In the rows, 128 means zero.
Each row of numbers stands for one element and depends on some of the facts below. Use the named rows to name the rest.

Named rows:
[167 169 110 113 192 176 113 157 129 126  90  96 118 111 106 117  82 139
  67 113  81 159 156 130 157 133 132 107 101 118 116] -> k_274
[157  87  64 159 115  84 137 158  76 186  93 146 141 139 166 105  68 111
 139 130 161 112 118 152 134 137 119 130  82 133 173] -> k_722
[ 81 197 124  96 122  84 129 105 189 151 133 142 128 110 153 119  46 132
 141 163 192 116 113 157 132 200  85 118  91 109  90] -> k_360
[151 125 134  97 139 157 111  88 153 141 117 113 138 167 139 103 158 123
 170  91  95 212 132 129 163 164 141 129 111 118 124] -> k_480
[164  97  83 126 118 105 109  98 125 140 117 113 157 130 170 102 110 136
 181 130 171 193  96 145 155 149 163 147 156  93 149] -> k_818
[131 137 134 129 140 145 121 132 140 138 105 105 124 146 131 127 142 117
 113  99 105 163 145 120 144 175 123 115  84 130 120] -> k_724
[115 103 132 147 157 130 121 150 169 121 120 107 104 131 109 127 175 117
  90  94 133 164 141 133 175 208 125 107  82 145 145] -> k_440
[132 138 139 131 136 143 121 135 143 137 110 101 125 149 131 137 143 120
 113 102  99 159 149 121 145 180 120 110  99 134 119] -> k_908
[131 137 134 131 138 145 124 133 140 138 107 105 124 148 133 128 143 119
 114  99 104 162 145 121 144 178 122 113  88 133 120] -> k_921
[143 145 152 136 152  83  94 169 126 140 143 136 141 111 131 139 134 107
 139  88 181 109 112 130 154 128 148 149 111 121  98] -> k_966
[132 138 136 129 139 142 119 133 143 137 108 103 125 146 130 134 143 119
 114 101 102 160 148 122 144 181 122 111  94 132 120] -> k_548
[179 172 104 121 195 168 110 162 139 127  84  99 120 110  96 123  72 137
  77 113  78 162 159 137 157 140 136  99  97 108 115] -> k_70
[100 108 102 117 123 126 127 136  71 130 121  91 125  95 199 105 107 146
  63 151 182 129 112 111 142 115 122 163 152 140 148] -> k_422
[142 111  82 159 119  92 125 144 109 138 106 105 143 103 163 129  94 131
 118 141 181 142 113 135 136 160 143 132 126 108 144] -> k_776
[123  97 153 160 173  63  91 193 167 117 164 137 113  92 102 138 184 105
 106  83 218 109 107 146 197 173 150 136 113 143 132] -> k_782
[120 154 159  92 177 126  94 169  86 129 149 121 123  88 154 114 122 130
  72 104 169  97 117 112 166  72 134 173 139 143 100] -> k_556
[158 158 118 161 131 123 132 142 109 132  99 108 123 158 129 105 230 133
 108 118 118 172 151  90 112 206 134 123  73 132  81] -> k_105
[106 142 169 103 154 111  97 159  92 134 156 125 128 106 163 120 150 121
  96  96 181  99 111 110 159  94 131 175 133 149 101] -> k_620
[121 126 175 150 134  82 139 170 124 126 114 133 159  74 139 179  94  80
 141  57 183 121 110 105 153 101 159 131 103 106  75] -> k_73
[131 138 134 131 140 144 124 131 137 138 106 105 123 145 131 127 144 120
 112 100 104 162 147 119 143 176 121 114  89 133 119] -> k_260

There are 2 kinds of fact about the elements: Σ, Ξ.
k_10	Σ	k_438; k_100	Σ	k_109; k_105	Σ	k_599; k_106	Σ	k_105; k_109	Σ	k_274
k_125	Σ	k_100; k_128	Σ	k_739; k_129	Σ	k_720; k_130	Σ	k_193; k_131	Σ	k_22
k_133	Σ	k_710; k_134	Σ	k_516; k_136	Σ	k_470; k_140	Σ	k_839; k_141	Σ	k_554
k_144	Σ	k_35; k_150	Σ	k_797; k_151	Σ	k_628; k_167	Σ	k_575; k_168	Σ	k_422
k_170	Σ	k_63; k_183	Σ	k_491; k_197	Σ	k_827; k_208	Σ	k_70; k_211	Σ	k_382
k_229	Σ	k_266; k_242	Σ	k_62; k_253	Σ	k_906; k_258	Σ	k_722; k_261	Σ	k_848
k_266	Σ	k_306; k_272	Σ	k_131; k_273	Σ	k_620; k_274	Σ	k_208; k_296	Σ	k_106
k_3	Σ	k_597; k_306	Σ	k_683; k_321	Σ	k_493; k_323	Σ	k_955; k_35	Σ	k_824
k_358	Σ	k_775; k_359	Σ	k_584; k_360	Σ	k_519; k_366	Σ	k_129; k_382	Σ	k_843
k_403	Σ	k_414; k_41	Σ	k_191; k_413	Σ	k_321; k_414	Σ	k_837; k_419	Σ	k_167
k_422	Σ	k_3; k_438	Σ	k_151; k_449	Σ	k_870; k_460	Σ	k_310; k_470	Σ	k_782
k_474	Σ	k_598; k_476	Σ	k_90; k_480	Σ	k_877; k_49	Σ	k_520; k_491	Σ	k_991
k_493	Σ	k_908; k_514	Σ	k_272; k_516	Σ	k_358; k_519	Σ	k_419; k_520	Σ	k_150
k_528	Σ	k_197; k_532	Σ	k_573; k_547	Σ	k_671; k_554	Σ	k_360; k_556	Σ	k_476
k_573	Σ	k_528; k_575	Σ	k_130; k_584	Σ	k_928; k_597	Σ	k_785; k_598	Σ	k_970
k_599	Σ	k_914; k_604	Σ	k_49; k_611	Σ	k_136; k_62	Σ	k_648; k_620	Σ	k_168
k_628	Σ	k_857; k_63	Σ	k_440; k_630	Σ	k_9; k_648	Σ	k_604; k_653	Σ	k_242
k_664	Σ	k_730; k_671	Σ	k_757; k_683	Σ	k_815; k_696	Σ	k_548; k_70	Σ	k_323
k_710	Σ	k_403; k_722	Σ	k_781; k_73	Σ	k_514; k_730	Σ	k_961; k_739	Σ	k_170
k_752	Σ	k_986; k_757	Σ	k_818; k_775	Σ	k_460; k_781	Σ	k_10; k_782	Σ	k_128
k_785	Σ	k_862; k_797	Σ	k_798; k_798	Σ	k_258; k_815	Σ	k_140; k_818	Σ	k_480
k_824	Σ	k_341; k_827	Σ	k_359; k_837	Σ	k_664; k_839	Σ	k_96; k_843	Σ	k_134
k_845	Σ	k_721; k_848	Σ	k_141; k_853	Σ	k_896; k_857	Σ	k_944; k_862	Σ	k_556
k_870	Σ	k_882; k_877	Σ	k_41; k_882	Σ	k_925; k_896	Σ	k_921; k_9	Σ	k_724
k_90	Σ	k_125; k_906	Σ	k_229; k_908	Σ	k_696; k_914	Σ	k_183; k_918	Σ	k_532
k_921	Σ	k_966; k_925	Σ	k_261; k_928	Σ	k_547; k_955	Σ	k_144; k_959	Σ	k_296
k_96	Σ	k_752; k_961	Σ	k_959; k_970	Σ	k_611; k_986	Σ	k_73; k_991	Σ	k_211
k_10	Ξ	c; k_100	Ξ	b; k_105	Ξ	a; k_106	Ξ	a; k_109	Ξ	b
k_125	Ξ	c; k_128	Ξ	a; k_129	Ξ	b; k_130	Ξ	c; k_131	Ξ	b
k_133	Ξ	b; k_134	Ξ	a; k_136	Ξ	b; k_140	Ξ	c; k_141	Ξ	d
k_144	Ξ	d; k_150	Ξ	b; k_151	Ξ	a; k_167	Ξ	d; k_168	Ξ	b
k_170	Ξ	a; k_183	Ξ	c; k_191	Ξ	c; k_193	Ξ	c; k_197	Ξ	a
k_208	Ξ	d; k_211	Ξ	a; k_22	Ξ	b; k_229	Ξ	d; k_242	Ξ	a
k_253	Ξ	b; k_258	Ξ	a; k_260	Ξ	a; k_261	Ξ	c; k_266	Ξ	d
k_272	Ξ	a; k_273	Ξ	a; k_274	Ξ	a; k_296	Ξ	c; k_3	Ξ	b
k_306	Ξ	c; k_310	Ξ	c; k_321	Ξ	a; k_323	Ξ	d; k_341	Ξ	a
k_35	Ξ	d; k_358	Ξ	c; k_359	Ξ	d; k_360	Ξ	d; k_366	Ξ	b
k_382	Ξ	d; k_403	Ξ	b; k_41	Ξ	a; k_413	Ξ	c; k_414	Ξ	b
k_419	Ξ	d; k_422	Ξ	b; k_438	Ξ	a; k_440	Ξ	a; k_449	Ξ	a
k_460	Ξ	d; k_470	Ξ	b; k_474	Ξ	d; k_476	Ξ	b; k_480	Ξ	a
k_49	Ξ	c; k_491	Ξ	c; k_493	Ξ	b; k_514	Ξ	d; k_516	Ξ	c
k_519	Ξ	a; k_520	Ξ	d; k_528	Ξ	a; k_532	Ξ	a; k_547	Ξ	c
k_548	Ξ	a; k_551	Ξ	d; k_554	Ξ	a; k_556	Ξ	c; k_573	Ξ	d
k_575	Ξ	a; k_584	Ξ	d; k_597	Ξ	c; k_598	Ξ	b; k_599	Ξ	c
k_604	Ξ	c; k_611	Ξ	b; k_62	Ξ	b; k_620	Ξ	c; k_628	Ξ	c
k_63	Ξ	d; k_630	Ξ	a; k_648	Ξ	a; k_653	Ξ	a; k_664	Ξ	c
k_671	Ξ	c; k_683	Ξ	d; k_696	Ξ	d; k_70	Ξ	a; k_710	Ξ	c
k_720	Ξ	c; k_721	Ξ	b; k_722	Ξ	b; k_724	Ξ	a; k_73	Ξ	c
k_730	Ξ	d; k_739	Ξ	d; k_752	Ξ	b; k_757	Ξ	d; k_775	Ξ	a
k_776	Ξ	b; k_781	Ξ	a; k_782	Ξ	c; k_785	Ξ	c; k_797	Ξ	d
k_798	Ξ	b; k_815	Ξ	a; k_818	Ξ	b; k_824	Ξ	d; k_827	Ξ	c
k_837	Ξ	d; k_839	Ξ	d; k_843	Ξ	a; k_845	Ξ	a; k_848	Ξ	c
k_853	Ξ	d; k_857	Ξ	d; k_862	Ξ	a; k_870	Ξ	d; k_877	Ξ	c
k_882	Ξ	c; k_896	Ξ	b; k_9	Ξ	b; k_90	Ξ	d; k_906	Ξ	c
k_908	Ξ	a; k_914	Ξ	a; k_918	Ξ	b; k_921	Ξ	a; k_925	Ξ	a
k_928	Ξ	b; k_944	Ξ	c; k_955	Ξ	d; k_959	Ξ	c; k_96	Ξ	b
k_961	Ξ	b; k_966	Ξ	c; k_970	Ξ	c; k_986	Ξ	d; k_991	Ξ	d

Which element is each row?
No name comes twice in this set of rows, the named rows included.
[159 134 151 113 154  93  83 137 136 143 149 143 152 125 135 117 146 112
 181  83 172 145 101 135 167 120 163 160 127 109 102] : k_191
[128  77  83 178 133  77 121 162 140 121 121 103 123  92 142 128 126 129
  96 135 209 142 108 146 166 192 144 122 128 124 167] : k_598
[101 145 143  84 160 185 124 128  99 126 115  91 105 125 159 102 138 141
  47 113  98 150 149 102 158 122 105 142 116 158 123] : k_862
[156 105  89 140 116 100 115 120 119 138 116 107 152 120 170 117 106 133
 152 137 174 169 104 139 147 154 153 137 152 105 145] : k_918
[159 137  68 131 163 128 117 162  91 125  97  92 134  72 153 113  47 152
  63 156 162 134 121 137 150 111 144 135 146 105 142] : k_100
[148 128 137 108 137 155 113 102 149 139 115 109 136 164 138 115 156 123
 156  95  96 196 140 126 156 170 135 122 112 125 121] : k_532
[122 128 176 149 130  80 137 169 126 127 119 131 159  77 140 182  98  83
 142  60 180 119 113 105 151 104 157 127 111 109  74] : k_306
[119 125 178 152 127  78 142 171 127 125 114 131 161  72 142 188  91  79
 143  54 181 123 113 102 152 100 161 126 108 105  72] : k_140
[106 149 166  89 167 126  95 162  81 131 156 121 123  94 163 113 137 128
  73 103 174  95 114 107 164  75 129 179 141 151 102] : k_785
[111  90 134 153 161 125 120 156 179 115 127 105  97 126 101 125 189 117
  81  93 142 163 141 137 188 220 126 101  86 153 154] : k_128
[111 175 141 139 130 144 115 120 160 146 120  92 131 149 143 126 115 121
 119 108 116 152 140 127 139 194 108 118  76 130 125] : k_449
[175 163 106 132 180 155 112 155 148 132  86 104 126 121  97 127  90 128
  99 108  85 166 154 138 152 158 137  97  85 105 115] : k_341
[178 177 137 189 141  61 118 181  98 137 139 141 149 115 135  93 217 127
 136 105 198 127 119  96 139 154 155 146 106 144  56] : k_959
[131 102 100 168 105  90 150 146 111 130  94  99 154  86 170 156  74 116
 119 123 181 147 113 120 136 147 148 118 132 103 129] : k_253
[149 165 144 104 191 123  88 183  99 129 138 124 130  82 130 119  98 130
  81 105 161 101 121 125 166  76 145 159 134 125  96] : k_125

The same elements again, as new rows of numbers:
Named rows:
[126 154 119 179 180  69 144 174 138 119 136 115 128 107 174 122 162 143
 127  92 113 175 140 139 145 157 163  76 112] -> k_272
[147 137 107 108 189  89 153 177 129 125 118 126 134 128 210 133 105 150
 126  98 109 158 158 114 146 138 166  73 113] -> k_274
[143 173 128 169 159  75 156 182 130 120 141 114 124 103 170 112 176 163
 132  88 122 176 147 118 162 152 169  67 112] -> k_131
[178 132 153  75 189 131 145 158 124 125 126 121 133 137 222 128  80 194
 135 124 106 129 149 101 154  82 160  74 103] -> k_906
[147 156 125 132 188  80 152 179 121 100 101 112 114 152 168 127 121 182
 127 106 110 144 154 167 144 139 143  78 126] -> k_925
[172 133 136  90 177 137 152 140 116 114 139 125 137 152 241 136 108 179
 136 124 109 135 167 110 146 111 176  80 103] -> k_229
[167 136 136  93 177 135 152 143 119 114 138 125 141 151 237 136 115 178
 135 124 110 137 164 109 146 110 176  79 101] -> k_266
[186 131 150 158 191  85 126 176 121 123 150 130 140 130 213 116 141 183
 130 100 121 161 125 110 130  95 165  48 104] -> k_710
[153 139 150  70 160 108 175 159 121 123 115 119 138 133 186 110 125 167
 117 105 125 154 154 107 134 138 138  56 110] -> k_818
[147 145 124 137 164 116 148 148 131 109 133 133 148 131 204 135 125 148
 137  95 116 163 158  95 140 129 150  72 112] -> k_696
[135 143 181 121 176  72 162 159 171 126 124 130 127 144 186 138 103 176
 146  97 114 142 147 126 106 137 147  88 125] -> k_151
[163 152  89  87 175 121 158 164 108  99  92 123 139 117 157 100 160 153
 114  87 113 131 177  98 157 127 162  63 112] -> k_62
[156 139 142 104 174 107 147 166 130 117 129 125 138 118 174 121 102 177
 131 100 112 155 138 113 140 107 134  65 114] -> k_547
[158 159 122  98 169 106 163 163 128 109 103 126 134 124 169 110 145 168
 126  91 117 137 171  97 144 130 160  68 116] -> k_150
[147 157 128 161 193  94 140 168 160 116 108 128 126 126 193 133 129 151
 148  88 108 140 162 104 145 130 178  92 121] -> k_197
[150 153 169 156 173 116 132 145 147 122 128 119 140 118 172 114 117 165
 137 110 114 147 122 103 143 104 143  72 108] -> k_785
[131 124 144  70 179  96 164 146 123 124 112 118 143 136 182 121 102 147
 106 112 117 157 142 132 116 144 125  62 110] -> k_480
[165 147 135 144 178 107 139 175 127 126 142 120 135 116 195 122 113 176
 134 109 110 159 133 112 155 108 164  68 106] -> k_599
[154 147 118 139 167 115 148 155 121 110 151 124 139 131 212 133 143 166
 135 107 112 158 153 123 149 128 173  76 105] -> k_839
[141 141 135 123 188  94 152 159 139 120 114 120 133 131 196 128 120 150
 128 104 112 153 156 117 143 134 157  76 113] -> k_260

Rows to name:
No name comes twice in this set of rows, the named rows included.
[166 163 130 136 175  93 146 189 108  98 116 114 116 138 156 123 104 213
 132 104 109 148 137 161 156 108 122  69 126] : k_882
[160 156 136 124 165 109 158 164 137 122 108 124 138 128 200 119 126 161
 137  93 123 152 163  79 152 130 158  68 114] : k_493
[130 119 165  44 198  98 162 134 158 118 142 126 121 112 176 122 179 163
 125  96 104 130 176 119 117 127 171  96 100] : k_575
[150 144 195 117 166  85 156 171 168 125 144 133 126 131 173 135  91 205
 158  97 114 142 131 115 114 109 133  81 126] : k_628
[158 166 109 192 175 115 134 158 150 100 135 137 129 127 200 139 153 164
 163  84 107 144 169  98 154 124 186  93 119] : k_573
[144 148 185 131 155  93 164 151 161 116 152 138 133 147 195 147 116 194
 157  98 117 148 147 122 106 130 144  87 124] : k_857
[143 141 205 105 161  78 164 169 170 131 151 135 127 125 170 138  92 208
 158  96 114 149 133 115 108 112 124  82 124] : k_944
[144 133 133  97 160 118 160 144 114 108 141 126 149 137 193 129 126 161
 123 108 117 160 150 124 127 131 137  67 110] : k_757
[200 144 142 168 183  86 136 176 121 120 128 125 137 148 230 109 172 172
 126  99 130 152 147  97 139 117 191  50 104] : k_133
[130 136 135 105 180  92 156 156 149 126 116 125 140 122 193 132 105 137
 127  96 113 161 155 101 131 141 144  74 115] : k_548

